Each row comes from the steps of one walk. Every step used is in the known rows, and no mark comes twice. Write the walk behind each row, first mark first.
Each row is shifted at random along 6 fixed directions that mean nothing.
Known rows
tigufir, bilef, popifir, novib, moru, pilip, liko: [ -73  157 -156 -421   -6   75  161 -216 -137   29  156  150 -439   33
  108   39 -553   25   35   24  119  -49 -120   40  -48  182  -48 -306
  279  116  100   69  231   50  136   45  -59 -227  372   38  -59 -294
 -147  158]
labo, vifo, moru, tigufir: [ -11  -56   57  -69   97    7 -109  126  -58 -108  -95   38  -73   84
   42   34    6 -163   86   12  130  182  168  180   30   24   96  132
 -260  179 -343   18 -270  -38 -268 -131    3  242  178    1  -82  101
   94   50]
bilef, novib, moru, vifo, tigufir, pilip: [-173   92 -120 -245   20  143  173 -215  -13   84   27   38 -127  121
 -204  125 -208 -114  158  104  -90  123   -1   16   57   59  113 -118
  -69   86  -14   23  -57 -195   71    3   80   96  195  -52 -103   20
 -142  182]
tigufir, pilip, moru, vifo: [-107  224  244 -440 -111  161  143 -196  -90  229   35 -173   29  -66
  -64  -62  259   58  190  -52  -40  -69  -49  110 -290  -54 -143   73
   75  -76  176  -26  146  -52  133   89 -203 -159    6  175  123 -141
 -360  -93]
bilef, pilip, novib, moru, tigufir: [-142   24   48 -209 -125   47  282 -257  -43   99   57  160  112  -97
  -45  -22 -120  -37   -6  -73 -166   93 -114  196 -223 -192  -13  -41
  173   17  187  147    5 -149 -119   45  -96  -82 -103  -42  125   -3
 -207  -26]
tigufir, pilip, liko, popifir, novib, moru, vifo: [-196  181  171 -400   15  179  157 -226 -137  152  -72 -129  -63   30
   26  116 -382   13  201   26   69   13  -10   99 -210  108  -60   66
    8  -27   41  -31   31 -106  212    6  -42  -17  180   45  -14 -164
 -366   72]
pilip, vifo, moru, tigufir, popifir: [ -13   27  -28 -422 -155   24   21 -112 -227   35  118  236 -361  -70
  146  -45 -185 -165 -200 -115   -5   56 -136  188 -228   49  -52 -208
  203  218  -52  150   49   66 -203  105 -117 -230  429  -19   74 -194
   38   15]
liko, popifir, novib, bilef, pilip, vifo: [-118   88 -112 -213   38   47   85 -184 -194   19 -242  -93  -85    0
  141   43 -499   -4   92   50  208   54  200   81 -202  165   79  183
   13  -64  -22 -125  -77   -3  206  -58  -70  -40  -33  -21   27 -188
 -315  111]
tigufir, bilef, pilip, liko, popifir, novib: [ -35    9  -31   16  137   97  -44 -197  -20  -15 -107  -68    1  143
    2  121 -558   88  227   89  152   86   46  -17   48  161   47  189
 -144  -83 -107  -15 -136 -115  195 -119  266  164  105 -142  -99  -30
 -193  131]
pilip, bilef, popifir, novib, moru: [-150  173 -288 -204  148   95  134 -201  -34   -2 -215 -146 -152  149
  -79  101 -297   91  247  160  229   48  253  -14  -59  246   75  102
  -12 -114   -7 -256  128  -86  415  -70  111   65   40  -30  -77 -225
 -355  162]
pilip, liko, popifir, novib, bilef: [-117  -23  -56  -27   30   15   62  -47    6 -113   -5   60 -105   52
   82  153 -681  -35 -114   69   -8   54  -80 -116   58  116   21 -159
  -41   84  -22  100   64 -117   37  -72  142   76  228   29 -143  -45
  115  199]
moru, novib, bilef, popifir, liko, tigufir, pilip, vifo, labo: [ -77   21   87 -383 -206  -13  155 -259 -138    7  154  314 -109 -116
   81   79 -407  -26 -137 -120 -169   77 -283  141 -159   -9  -77 -192
  303  198  167  284  -23 -127 -109   97  -92 -169  190  -27   51 -104
  -57   56]
tigufir, pilip, moru, novib, bilef, popifir: [-293 -108   -9  -61  -87  135  194 -304   78   26   15   54  199   40
 -131  128  -56 -150 -117    1 -382  205  -27  269 -324  -21  -51  192
 -136  -56  116  268   17 -441  -24  -30  202   57 -162 -263  258   43
 -146   40]
pilip, liko, popifir, novib, moru, vifo, tigufir, bilef: [-302   23  -20 -129   17  201  178 -225   54  -44 -135  -96   61  145
 -285  225 -726 -149  -74  143 -207  147   25 -113  -59  123   92   45
 -310   -3   20   69   72 -441   61  -68  310  264  234   11  -98   45
  -78  260]
novib, bilef, pilip, moru: [-177  -74 -163  -57  -49   26  280 -220   84  -77  -12  119   38  -36
 -187   14 -334 -128 -222   33 -214  102  -14  -26  -95 -100   32  -85
   28   37  135  196  114 -288  -68   -8  110  -26  -54   21   47   41
   76  124]
liko, tigufir, pilip, vifo, labo, moru, novib, bilef: [-118   70  316 -341  -30    1   87   52   44  -14  132  126  105  -38
   37   52 -274  -15  177  -85 -148  166 -287  141  -12 -218  -79 -118
  -21  275  -93  247 -107 -240 -299  -55 -186  190  190  188  -88   92
  103   20]
labo, bilef, novib, moru, tigufir: [ -39  129   28 -112   39   16  133   43   30   11   79  -29   92  -43
   31  -76   11   24  208   48   28   38  -62   18   66 -148   -7 -123
  -56    9   13   30  -29   -8 -102 -108 -239   77  -68  191  -57  -28
  -75  107]
popifir, liko, tigufir, bilef, novib, moru, pilip: [-217  -26 -117 -193  110  100  129  -66 -133 -121 -102   43 -170   27
   39   71 -584 -253 -133  102   29   94  148   84 -121  148   85   57
 -263    1  -70   96   58 -164 -168 -100  -15   52  140   -5  -64  -46
  -36  322]
labo, vifo, tigufir, bilef: [ 176  -38  106 -274 -113 -208 -152   54 -231   42  128  381 -237  -86
  153  -45 -364   49   31 -299  155    4 -202  336  -69 -111   49  -98
  553  389  -81  141 -257  235 -261   46 -290 -111  209    4  115  -84
  -17 -260]
bilef, pilip, liko, tigufir, popifir: [  42   42  -13  -94   76  120   19  -66  -96  -41  -12  -21 -188    5
  167  -45 -396 -108   24  102  139   31  -10  -94   34  115  -21  -80
 -155  -51 -137   49  -53   68  -63  -43   67  -30  290  -49 -154 -112
   28  236]
bilef, pilip, vifo, tigufir, popifir: [  -3   87 -130 -370  -93  115   23 -541  -95   79 -119  145 -264  167
 -185  128 -373   50  143  -27  101   74   98  101 -127  197  152   57
  385   83  158  -74  -56  -93  322  136  310 -167  208 -181   31 -133
 -380  -71]
moru, novib, bilef, pilip: [-126  105 -214 -240  -37  102  121 -139  -28  -27  139   58 -248   79
  147   53 -271  -64  -29  120  -23  -27   29  -53   28  169   68 -261
   23   63  175   25  198  -27  145   31    1 -165  135   46  -71 -109
  -10  218]
labo, moru, novib, bilef: [-128  141   46 -364    3   69   57  -94   33   -9   36   27  -64  108
   38  130  -19   80  182   -5   38   13   40  143  -86   42   21  -62
  157  120  166   -9  134 -133  121   -7  -43  -15   39  178  -14  -60
 -172  -41]
novib, bilef, popifir, liko, tigufir, pilip, vifo, labo: [   9  145  204 -370 -116  -24  197 -339  -20   62   42  149    1  -76
 -184   70 -419  203  154 -100  -29   27 -267   -3  -36  -95  -75 -115
  445  125  194  115  -54 -139  149   93  -19  -61   83  101  -38 -103
 -225  -61]
popifir, liko, tigufir, pilip, vifo, labo, moru, novib: [ -79  169  108 -460   -5  157   62  -75   -6  -41  -11  -21  -69   -8
  -42   59 -174  -40  112   79  -21   42 -111 -141   47   25  -65 -120
 -167   67   33  130  107 -205  -85    4  -78   44  341  332 -264    2
   11  198]
pilip, bilef, novib, moru, tigufir: [-205  -98 -201  -40  -47   16  178  -86    5 -143   76  218 -124   14
   39   55 -319 -266 -257   44 -173  180  -21   74  -68   16   57 -185
 -134  126  -44  206   89 -192 -266  -74   72   29  145  -79   -5   11
  180  251]
novib, bilef, pilip, moru, tigufir, popifir: [ -26   41   98  -57   72   25   63 -127   43  -18  117   50  -83   79
    4  -21 -439   33  207   26   95  136 -102  134   72  -72  -11  -42
  -50   96 -162   85 -136  -83  -46 -110  113  139  144  -70  -47  -50
  -35   73]
vifo, labo, bilef, pilip: [  -9   27 -222  -78  218   60 -139 -124  107 -194 -143   25 -158  327
  -71  150 -303   39  304  144  219  153  303  -19  250  259  231  151
 -137  160 -154 -148 -161 -155  295  -96  392  161  178  -98 -207   68
  -30  146]
tigufir, pilip, liko, popifir, novib: [-129   14 -117 -161   43  166  -11 -193   -3  -34  -43  -27 -211  128
   43  148 -687  -93  -32  136   -8   36  -33 -160   40  244   35  -77
 -153   -5    7  111  121 -140  194  -16  253  -14  357  -37 -180  -56
   21  249]
labo, vifo, moru, pilip, bilef, novib: [-140  -14  -14 -204 -127  116  150 -232   33   -6  -26   56  164   -2
 -156   69  242  -93  -53   -8 -238  126   40   54 -200  -32    2   68
  -41   -3  162  201   61 -289 -133  -10   36   24  -91   92   92   88
  -87   27]
moru, tigufir, bilef, novib: [ -81  -83 -135  132   27   46  -69  -31   55 -101  116   75  -80  121
   51   54 -162 -159  -21   91  -92  152  -34   10  119   83   73  -56
 -295   46 -132  145  -73 -108 -138 -125  151  143  129 -137  -52   77
  156  216]
labo, liko, tigufir, bilef, popifir, novib: [  38   61 -259 -303  -21   47   12  -96 -136  -87   29  151 -344  -54
  251  -33 -548  -87 -130   39  144  -67  -71 -158   49  170   54 -303
  202   64  167  167  108  156   58    1 -141 -259  321  195 -147 -194
   59  240]
pilip, moru, novib, bilef, popifir, liko: [ -71  -54  -84   -2   63   -7   69  -76  -55 -113   22  130  -96   38
   55  123  -91  -20  -44   33   73  121   28  152  -20  102  -47    3
  -76   36 -132   77  -70 -104  -59 -108  121   89  103 -117  -25  -72
  -38  136]
novib, bilef, popifir, liko, tigufir, pilip, moru, vifo: [-172  106  247 -262   34  131  171 -412   31   10 -153 -104   81   98
 -248  141 -369   77  250   32   68  129   81  100 -129   29   13  224
    3  -26   70    8  -96 -280  247  -69  210  145  -10   49  -27  -18
 -379   34]
vifo, tigufir, bilef, novib, moru, pilip, liko: [ -55  216  179 -394  111  122   89 -135 -100  115   66   26 -169  182
 -113  175 -132  150  453    1  154   44   17  238  -45  102    8   28
   95  102  -91 -165  -26 -111   45  -14   61  131  221  -75  -74 -121
 -414    1]
vifo, labo, liko, tigufir, pilip, novib, moru: [-101  251   48 -542   40  169  262  232  -98   50  108  -46 -134 -178
  182  -62 -106 -160  -13   77  -98  -79 -233 -187  -34  -65 -170 -384
 -108   47   28  132  245  -37 -182   54 -428 -117  410  376 -239 -158
  130  298]
vifo, moru, pilip, bilef, popifir: [ -99  201  -83 -503  -67  209  167 -472   77   30   56    7 -238  207
 -214  130 -240  136  141   84    2  -22   70  -85  -68  229   46 -148
  248   39  326  -40  358 -196  446  127  342 -172  235   68  -82 -151
 -275   60]
liko, popifir, novib, bilef, pilip, moru: [  31   11   14   48  204  -95   47  169 -141   15  -47  -34   27  -83
  204  -89 -562   98  243   23  310   78  -35  103   83  -99  -21   75
 -141   -4 -351  -29 -276  118 -110 -204 -203  218   16  -19 -109  -95
  -70  131]

Which walk is each row?
[-113   88   51 -254  116   33  119 -154 -128  -45  -38   76 -168   51
   36   79 -571  -18  190   18  232  111   -9   64   31   42   49  -39
   10  130 -142    2 -131  -25   29 -103  -16  115  288   86 -182  -47
 -135  174]  popifir, liko, tigufir, bilef, pilip, novib, moru, vifo
[-162  137  114 -286  136  125   96   37  -91  -45 -244 -106   91   59
    1  134   12  -60  232   77  128  113  246   73  -53   85   81  200
 -241   33  -83 -151 -163 -173  -22  -91  -93  210   67  166 -136   24
 -221  154]  popifir, novib, moru, vifo, labo, liko, tigufir
[-109  101  -15 -135  -21   53  191 -225  164  -18   81   82  140   87
 -157  118   84   97  205   19 -127  158 -139  -52   97  -58  -31 -154
  134  124   91   86  -71 -225  213  -29  139  103  101   48  -67   22
  -74   47]  pilip, novib, moru, vifo, labo, bilef, popifir
[-103  135  139 -428  101  102   10  -60 -129  -36 -104  -29 -201  137
  112  185 -483   31  226   35  243   61  133  112  -68  199   47   39
    0  172 -119  -53  -38  -70   79  -78   15  109  306  142 -153 -111
 -184   83]  labo, vifo, moru, pilip, liko, popifir, novib, bilef
[-158   83  153 -291  -68  170  282 -359   25   41   77   41  -10   15
  -99   56 -663  -37  -14   11 -128   29 -136   28 -167  -34  -37 -100
  110    6  210  177  134 -245   51   31  164  -71  130   -7   21  -95
 -179   99]  novib, moru, tigufir, bilef, pilip, liko, popifir
[-182   85  -69 -133  -83  145  224 -244   20   75   10  -28  107   34
 -230   85  -51  -68   16   65 -227  126  -65   -5 -127   -5   -5  -35
  -85  -67   92   62   40 -284   18   -9  100  111   37  -37   60  -50
 -184  129]  pilip, bilef, novib, moru, vifo, tigufir, popifir
[-227  122  146 -446   -3  146  109  -53 -180   64 -151 -100  109  -46
   82   64 -264  -80   60  -32  -79   76   66  244 -383   66  -65  273
 -143   20    9   42  -30 -241    1  -18 -179    1   58   55  145 -135
 -307   63]  tigufir, pilip, liko, popifir, novib, moru, vifo, labo, bilef
[ -42  287 -114 -340  -28  167  196 -288   23   76   -5 -115  -13   31
 -284   49 -106  126  205  139   13  -60  -63 -249  102   40   14 -198
  111  -95  291  -37  128 -131  296   21  -33  -21  107  335 -148 -142
 -299  160]  labo, bilef, novib, moru, vifo, tigufir, popifir, liko
[-128  193  -68 -252  -39  130  289 -210   37   57  123  -33  -49  -38
 -154  -40 -466   35   79  122 -108  -30 -190 -182   50  -75  -41 -261
  -21  -52  203   97  245 -170   13   -4  -89  -13  118  238 -117  -91
  -98  220]  popifir, novib, moru, tigufir, bilef, pilip, liko
[   5   53  328  -91  240   46  -81  100  -65  -34 -107  -66   75   87
  235  127  -60   50  445  -27  252  187   41  309  -38   17  -44  283
 -153   51 -366   -8 -424  -23  -37 -211  -17  293   70 -100  -78   -5
 -204    2]  labo, liko, tigufir, pilip, novib, bilef, popifir
[-149   35 -112 -362   33   68   93  -89 -275  -92 -127   81 -287   -8
  258   72 -330 -151 -130   35  202   48  238  231 -295  254   25   63
  -43   13  -30  -45   73   10  -37  -43  -72 -128  174  -56    9 -249
 -216  215]  pilip, moru, novib, bilef, popifir, liko, tigufir
[-202   84  -97 -171  188  130   43 -101 -175  -33 -276 -213 -110  133
  154   78 -442  -76  211  153  317  133  384  137 -140  259  119  309
 -349  -70 -230 -211 -145  -59  208 -176   56  145   67  -59  -59 -143
 -314  241]  liko, popifir, novib, bilef, pilip, moru, vifo
[ -42  162  265 -404 -136   73  294 -142  -31   97  137   86  164 -136
  -36    6  -20   80  147  -46 -117    4 -221  -27  -67 -231  -82 -249
  219   92  224  170   11 -111 -190   29 -256    3   21  314  -75   14
 -119   13]  labo, vifo, moru, novib, bilef, pilip, liko, tigufir
